Here is a tiny trained network, its code and every weight. The questions are about switching its units off for an input and a class, where a switched-off unit gives its printed mean instead of its output.

import numpy as np


def w(rows, s, z=0):
    codes = np.array(rows[::2]) - 128.0
    scale = np.full(codes.shape[1], s)
    scale[-1] = z or s
    return codes * scale


def f(y):
    return y / 2 * (1 + np.tanh(0.7978845608 * (y + 0.044715 * y**3)))


def log_softmax(a):
    a = a - a.max(-1, keepdims=True)
    return a - np.log(np.exp(a).sum(-1, keepdims=True))


def net(x, mask):
    res = np.array(x, float).reshape(1, 6) / 4 @ E
    y = f(res @ A[0][:, :-1].T + A[0][:, -1])
    res = res + np.where(mask, y, B[0][:, -1]) @ B[0][:, :-1]
    return log_softmax(res[-1] @ U[:, :-1].T + U[:, -1])


A, B = {}, {}
E = w([
[2,87,66,91,127,99],'x0',
[186,66,175,96,186,183],'x1',
[116,124,143,224,177,209],'x2',
[145,60,56,241,143,36],'x3',
[96,137,214,159,175,77],'x4',
[106,52,173,190,9,232],'x5',
],0.0077)
A[0] = w([
[222,172,88,90,197,143,96],'neuron 1',
[159,88,50,74,66,117,106],'neuron 2',
[101,137,115,169,90,80,77],'neuron 3',
[69,74,130,229,173,189,194],'neuron 4',
[104,103,131,164,129,111,3],'neuron 5',
[74,160,64,56,171,119,156],'neuron 6',
[116,159,114,147,186,131,77],'neuron 7',
[126,60,174,99,188,154,105],'neuron 8',
[187,110,107,74,86,126,165],'neuron 9',
[90,165,180,119,103,197,176],'neuron 10',
[178,152,142,115,172,147,194],'neuron 11',
[85,144,102,70,122,56,96],'neuron 12',
[188,101,182,153,161,200,185],'neuron 13',
[153,154,152,127,177,159,83],'neuron 14',
[144,62,179,125,156,148,35],'neuron 15',
[177,133,182,117,74,87,227],'neuron 16',
[146,39,192,106,190,158,146],'neuron 17',
[168,106,76,72,212,91,63],'neuron 18',
[194,126,145,124,200,136,109],'neuron 19',
[113,198,116,40,107,144,160],'neuron 20',
[130,79,72,98,82,90,172],'neuron 21',
[120,115,173,240,89,85,234],'neuron 22',
[181,145,72,133,160,166,98],'neuron 23',
[175,154,154,123,133,115,164],'neuron 24',
[189,128,100,145,196,148,126],'neuron 25',
[107,177,110,66,86,170,127],'neuron 26',
[83,126,99,99,164,97,78],'neuron 27',
[101,48,167,172,131,138,203],'neuron 28',
[196,174,91,130,197,178,153],'neuron 29',
[151,130,150,3,141,196,102],'neuron 30',
[97,176,168,27,110,138,106],'neuron 31',
[143,136,176,194,69,148,183],'neuron 32',
],0.013,0.0052)
B[0] = w([
[105,215,137,110,33,82,202],'neuron 1',
[123,30,87,187,82,225,182],'neuron 2',
[125,137,120,192,217,152,166],'neuron 3',
[167,204,40,42,238,222,253],'neuron 4',
[133,167,155,62,118,187,138],'neuron 5',
[48,107,144,137,135,59,217],'neuron 6',
[53,148,45,50,99,198,154],'neuron 7',
[186,40,135,37,160,117,165],'neuron 8',
[133,100,103,208,79,124,178],'neuron 9',
[164,121,172,141,179,214,211],'neuron 10',
[190,190,147,77,70,77,187],'neuron 11',
[19,92,131,155,175,46,199],'neuron 12',
[136,126,132,45,142,79,230],'neuron 13',
[112,187,133,62,41,126,157],'neuron 14',
[173,62,163,62,190,161,153],'neuron 15',
[213,113,152,210,181,52,192],'neuron 16',
[179,64,151,18,130,134,191],'neuron 17',
[50,182,101,113,74,71,190],'neuron 18',
[175,169,84,69,50,69,182],'neuron 19',
[99,158,220,205,126,126,218],'neuron 20',
[74,44,62,175,135,185,185],'neuron 21',
[228,162,46,161,228,134,243],'neuron 22',
[89,190,104,68,38,159,158],'neuron 23',
[236,177,102,155,149,76,168],'neuron 24',
[146,145,116,35,61,136,180],'neuron 25',
[110,101,212,219,104,146,196],'neuron 26',
[65,131,81,49,156,74,168],'neuron 27',
[171,96,57,85,190,179,209],'neuron 28',
[69,209,127,65,2,113,197],'neuron 29',
[157,111,216,151,125,160,224],'neuron 30',
[142,136,237,171,187,128,213],'neuron 31',
[199,140,132,173,198,136,213],'neuron 32',
],0.0082,0.012)
U = w([
[139,74,143,24,181,155,51],'0',
[139,182,91,140,197,155,86],'1',
[69,18,59,190,55,192,223],'2',
[196,133,118,165,166,71,221],'3',
[117,136,251,159,139,147,4],'4',
[140,181,141,87,51,109,127],'5',
[15,84,121,125,206,24,128],'6',
],0.011,0.0024)

Each question gives the input, the list of numbers given to net, and the class t.
The units are the neurons (one row each of A and B). Each row of codes is followed by its name. A weight is (code - 128) times the scale printed after its matrix; where a second scale follows, it is the last column's (A, B and U).
mask holds one flag per neuron, in row order. A switched-off neuron (its flag False) gives its mean, the last column of its row in B, instead of its output. The means were averaged over made-up inputs and are rounded, as every weight is.
A unit's drop is (log p(t) with every unit on - log p(t) with that unit switched off) / (log p(t) with every unit on - log p(t) with every unit switched off).
The circuit of an input: a set's keep is (log p(t) with only the set's units on - log p(t) with every unit switched off) / (log p(t) with every unit on - log p(t) with every unit switched off). Starting from the 12 units with the biggest drops (on a tie, the unit counted first), units are removed one at a time, each time the one whose removal leaves the highest keep (on an exact tie, the one counted first), for as long as the keep stays at least 0.8.
circuit, biggest first: the units of the circuit, biggest drop first
most important unit: the unit with the biggest drop
k most important neurons: the k neurons with the biggest drops, biggest first
drop when u is switched off: that unit's drop, to one decimal
input [-5,-8,-8,2,3,-3], class 6: most important unit => neuron 12
input [6,5,4,-6,-1,-5], class 4: 2 most important neurons => neuron 30; neuron 31
input [8,7,1,3,-6,-3], class 2: circuit, biggest first => neuron 2; neuron 21
input [-5,-3,-6,-1,-6,0], class 2: circuit, biggest first => neuron 2; neuron 9
input [-5,-8,2,-5,3,3], class 3: 3 most important neurons => neuron 22; neuron 30; neuron 32
input [0,-8,-5,-4,6,1], class 4: 2 most important neurons => neuron 31; neuron 20
input [8,6,-7,-7,-4,8], class 4: 2 most important neurons => neuron 31; neuron 30
input [2,-6,-1,-1,0,7], class 1: 2 most important neurons => neuron 22; neuron 32
input [5,0,6,1,-8,3], class 2: 2 most important neurons => neuron 2; neuron 22
input [6,-1,-4,7,3,8], class 1: 2 most important neurons => neuron 22; neuron 4
input [-2,-3,5,-3,8,5], class 1: drop when neuron 22 is switched off => 0.3
input [-1,-5,-8,4,-7,-2], class 2: drop when neuron 2 is switched off => 0.3
input [4,6,-8,6,7,4], class 0: drop when neuron 28 is switched off => 0.1
input [-2,2,4,1,-8,8], class 0: circuit, biggest first => neuron 13
input [6,-5,4,8,-7,6], class 1: 2 most important neurons => neuron 4; neuron 22
